Below is a small trained network, with its code and all its weights. Each question gives an input and a class and asks what happens when units are switched off, that is, made to give their printed mean instead of their output.

import numpy as np


def w(rows, s, z=0):
    codes = np.array(rows[::2]) - 128.0
    scale = np.full(codes.shape[1], s)
    scale[-1] = z or s
    return codes * scale


def norm(h):
    return h / np.sqrt((h * h).mean(-1, keepdims=True) + 1e-5)


def f(y):
    return np.maximum(y, 0)


def log_softmax(a):
    a = a - a.max(-1, keepdims=True)
    return a - np.log(np.exp(a).sum(-1, keepdims=True))


def net(x, mask):
    res = np.array(x, float).reshape(1, 4) / 4 @ E
    u = 0
    for l in range(4):
        y = f(norm(res) @ A[l][:, :-1].T + A[l][:, -1])
        res = res + np.where(mask[u : u + 10], y, B[l][:, -1]) @ B[l][:, :-1]
        u += 10
    return log_softmax(norm(res)[-1] @ U[:, :-1].T + U[:, -1])


A, B = {}, {}
E = w([
[62,113,102,131,120,203,208,104,120,189,81],'x0',
[106,82,92,185,70,44,147,56,204,103,127],'x1',
[49,145,160,133,28,208,101,140,113,3,133],'x2',
[105,194,157,130,184,124,156,142,207,85,63],'x3',
],0.0029)
A[0] = w([
[82,246,196,149,190,61,146,148,242,87,7,83],'L0N0',
[191,45,158,178,113,116,103,141,69,168,179,70],'L0N1',
[86,90,147,65,66,201,104,83,90,104,88,100],'L0N2',
[234,210,140,132,134,43,26,232,142,105,246,7],'L0N3',
[185,188,195,173,111,82,21,160,206,110,165,43],'L0N4',
[116,110,154,253,97,19,117,109,180,84,156,168],'L0N5',
[142,134,123,114,216,155,121,204,113,200,171,89],'L0N6',
[115,143,183,39,139,157,123,185,152,129,167,71],'L0N7',
[143,86,78,86,204,168,226,48,178,204,147,170],'L0N8',
[105,70,93,173,173,33,118,117,101,170,123,110],'L0N9',
],0.0023,0.002)
B[0] = w([
[80,57,69,133,189,225,50,115,171,93,226,248],'L0N0',
[43,106,95,120,169,176,64,136,207,77,163,180],'L0N1',
[158,213,166,224,111,24,80,176,151,110,110,198],'L0N2',
[89,40,194,94,166,97,49,94,52,64,35,207],'L0N3',
[115,62,185,60,160,104,75,72,102,92,42,179],'L0N4',
[226,182,110,16,98,171,80,93,95,73,82,240],'L0N5',
[143,218,117,162,17,127,62,125,167,44,119,199],'L0N6',
[155,185,99,107,82,140,94,1,144,108,94,159],'L0N7',
[86,173,236,207,71,123,64,171,120,50,98,254],'L0N8',
[92,191,182,151,50,98,89,151,154,127,149,198],'L0N9',
],0.0024,0.0026)
A[1] = w([
[178,110,137,147,195,80,135,138,140,252,129,59],'L1N0',
[52,148,169,166,101,162,215,142,95,177,70,111],'L1N1',
[97,71,84,122,86,141,138,127,90,167,171,86],'L1N2',
[158,71,69,118,110,132,125,122,63,173,221,22],'L1N3',
[107,131,128,130,86,177,38,90,135,70,65,188],'L1N4',
[152,170,151,66,175,141,132,206,98,177,122,75],'L1N5',
[104,123,55,145,134,194,219,111,117,178,125,22],'L1N6',
[155,97,107,146,102,68,153,87,184,126,117,4],'L1N7',
[133,69,82,142,80,150,107,153,120,153,191,18],'L1N8',
[78,84,77,135,115,190,221,118,125,190,58,57],'L1N9',
],0.0039,0.0014)
B[1] = w([
[105,167,132,230,51,100,169,218,101,55,129,174],'L1N0',
[154,89,181,89,114,44,32,120,120,96,106,194],'L1N1',
[95,122,143,138,198,136,107,139,210,102,153,154],'L1N2',
[53,134,96,128,216,164,95,162,185,129,177,159],'L1N3',
[117,137,145,153,131,77,176,144,117,253,146,254],'L1N4',
[147,139,22,90,66,153,146,54,95,114,118,174],'L1N5',
[110,120,186,77,165,18,99,104,94,98,87,152],'L1N6',
[136,116,47,108,97,188,149,72,49,137,105,161],'L1N7',
[122,121,120,128,195,148,143,149,168,146,160,153],'L1N8',
[150,84,193,87,165,50,69,99,116,30,112,172],'L1N9',
],0.0041,0.005)
A[2] = w([
[124,144,113,101,231,197,190,113,253,86,87,14],'L2N0',
[149,146,105,134,165,127,105,129,175,97,102,91],'L2N1',
[154,142,62,199,187,62,189,160,114,109,81,70],'L2N2',
[175,136,115,145,136,116,174,161,146,138,123,34],'L2N3',
[208,150,165,72,137,227,117,176,76,150,118,113],'L2N4',
[136,183,102,111,148,175,128,135,97,110,160,125],'L2N5',
[134,139,129,107,149,141,158,116,150,221,175,28],'L2N6',
[163,94,60,156,80,106,191,50,202,110,141,2],'L2N7',
[115,151,123,179,89,120,146,189,112,116,114,33],'L2N8',
[228,125,64,158,195,72,102,161,125,115,115,181],'L2N9',
],0.0037,0.0012)
B[2] = w([
[35,130,147,139,254,190,137,188,174,226,170,189],'L2N0',
[62,98,134,102,149,171,125,186,128,160,110,180],'L2N1',
[61,144,137,123,57,126,165,192,101,99,186,194],'L2N2',
[124,141,150,147,72,137,127,144,170,120,141,136],'L2N3',
[157,134,27,119,102,139,178,2,145,105,58,211],'L2N4',
[121,121,73,151,166,123,158,122,165,114,112,176],'L2N5',
[159,116,173,153,140,90,122,129,136,198,134,146],'L2N6',
[170,160,55,64,149,219,161,83,71,129,90,200],'L2N7',
[129,167,174,170,93,135,167,150,159,136,154,171],'L2N8',
[37,151,210,167,52,166,120,95,76,92,147,254],'L2N9',
],0.0034,0.0025)
A[3] = w([
[95,187,170,142,114,167,121,134,132,115,114,203],'L3N0',
[144,165,63,107,120,133,145,67,125,117,120,140],'L3N1',
[122,76,104,147,109,115,171,81,154,123,110,100],'L3N2',
[107,152,156,154,62,139,184,157,125,110,139,18],'L3N3',
[138,90,97,117,130,148,96,127,103,134,191,186],'L3N4',
[118,96,151,119,151,113,96,153,202,163,141,162],'L3N5',
[206,111,145,92,155,108,98,132,117,81,123,94],'L3N6',
[145,135,38,98,127,139,173,89,105,122,93,32],'L3N7',
[180,119,142,142,151,59,143,130,129,253,98,9],'L3N8',
[118,96,78,136,97,105,100,94,183,115,174,197],'L3N9',
],0.0058,0.0011)
B[3] = w([
[155,67,73,166,119,89,163,133,101,124,195,253],'L3N0',
[161,125,93,86,112,197,166,119,46,154,50,221],'L3N1',
[195,166,101,85,168,161,76,130,56,88,123,177],'L3N2',
[152,179,104,197,94,85,105,183,117,105,214,210],'L3N3',
[67,168,154,142,232,151,220,162,230,102,98,190],'L3N4',
[160,139,103,97,167,152,195,151,103,171,117,208],'L3N5',
[70,39,164,77,103,61,137,46,147,114,28,184],'L3N6',
[176,186,50,107,92,198,139,124,102,113,97,210],'L3N7',
[253,70,191,82,88,135,208,117,168,233,135,152],'L3N8',
[108,169,117,98,175,183,157,163,100,146,70,212],'L3N9',
],0.0037,0.0036)
U = w([
[91,76,199,68,133,36,60,84,98,76,61,164],'0',
[167,173,26,90,90,193,152,94,61,121,67,151],'1',
[106,173,120,228,31,84,135,192,100,95,218,142],'2',
[53,129,110,132,254,167,154,176,188,155,159,146],'3',
[206,101,160,118,97,108,154,130,157,219,142,95],'4',
[205,97,107,155,110,152,39,103,232,136,159,3],'5',
],0.0073,0.0045)

Each question gives the input, the list of numbers given to net, and the class t.
The units are the neurons (one row each of A and B). Each row of codes is followed by its name. A weight is (code - 128) times the scale printed after its matrix; where a second scale follows, it is the last column's (A, B and U).
mask holds one flag per neuron, layer by layer. A switched-off neuron (its flag False) gives its mean, the last column of its row in B, instead of its output. The means were averaged over made-up inputs and are rounded, as every weight is.
A unit's drop is (log p(t) with every unit on - log p(t) with that unit switched off) / (log p(t) with every unit on - log p(t) with every unit switched off).
The circuit of an input: a set's keep is (log p(t) with only the set's units on - log p(t) with every unit switched off) / (log p(t) with every unit on - log p(t) with every unit switched off). Starting from the 12 units with the biggest drops (on a tie, the unit counted first), units are removed one at a time, each time the one whose removal leaves the highest keep (on an exact tie, the one counted first), for as long as the keep stays at least 0.8.
units of the circuit, in order: the units of the circuit, biggest drop first
most important unit: the unit with the biggest drop
k most important neurons: the k neurons with the biggest drops, biggest first
top k neurons in layer l: the k neurons of layer l with the biggest drops, biggest first
drop of u: that unit's drop, to one decimal
input [0,8,7,7], class 1: most important unit	L2N7
input [2,0,-7,-8], class 3: top 2 neurons in layer 0	L0N1, L0N2
input [-8,-2,4,-7], class 0: units of the circuit, in order	L0N3, L3N6
input [1,2,-1,1], class 4: units of the circuit, in order	L1N4, L3N8
input [8,7,-8,0], class 0: units of the circuit, in order	L1N9, L1N6
input [7,-6,5,-7], class 0: top 2 neurons in layer 0	L0N0, L0N5
input [-3,-2,-2,-1], class 4: units of the circuit, in order	L1N4, L3N8, L0N6, L1N0
input [-3,2,-2,0], class 4: units of the circuit, in order	L3N8, L1N9
input [3,-3,-3,1], class 4: 3 most important neurons	L0N8, L0N6, L1N1
input [5,-6,7,-1], class 2: units of the circuit, in order	L0N2, L3N3, L3N0
input [0,8,7,2], class 1: 2 most important neurons	L2N7, L0N8
input [6,0,-7,2], class 2: units of the circuit, in order	L1N0, L2N2
input [8,-5,6,6], class 0: 2 most important neurons	L1N1, L1N9
input [4,-1,-2,4], class 0: most important unit	L1N1
input [2,-6,8,-6], class 2: top 3 neurons in layer 0	L0N2, L0N5, L0N0
input [-5,6,-3,4], class 1: 2 most important neurons	L1N7, L1N1
input [-3,6,4,8], class 3: 3 most important neurons	L2N0, L0N0, L1N5
input [5,8,-5,-7], class 1: top 2 neurons in layer 1	L1N7, L1N4
input [2,4,-5,-4], class 2: 2 most important neurons	L1N0, L1N5
input [0,-1,-1,4], class 3: units of the circuit, in order	L0N0
input [-5,4,4,7], class 3: 2 most important neurons	L0N0, L1N1
input [2,8,5,-8], class 1: 2 most important neurons	L2N7, L0N0
input [-8,4,7,-7], class 0: top 2 neurons in layer 2	L2N9, L2N2
input [6,1,8,7], class 2: top 2 neurons in layer 3	L3N0, L3N3
input [2,3,4,-6], class 3: drop of L0N8	0.1
input [-1,-6,6,8], class 3: drop of L0N0	0.3
input [-4,-8,3,6], class 1: most important unit	L2N4
input [6,-1,-6,-2], class 0: drop of L0N2	0.2
input [-5,3,1,-7], class 3: drop of L3N4	0.1
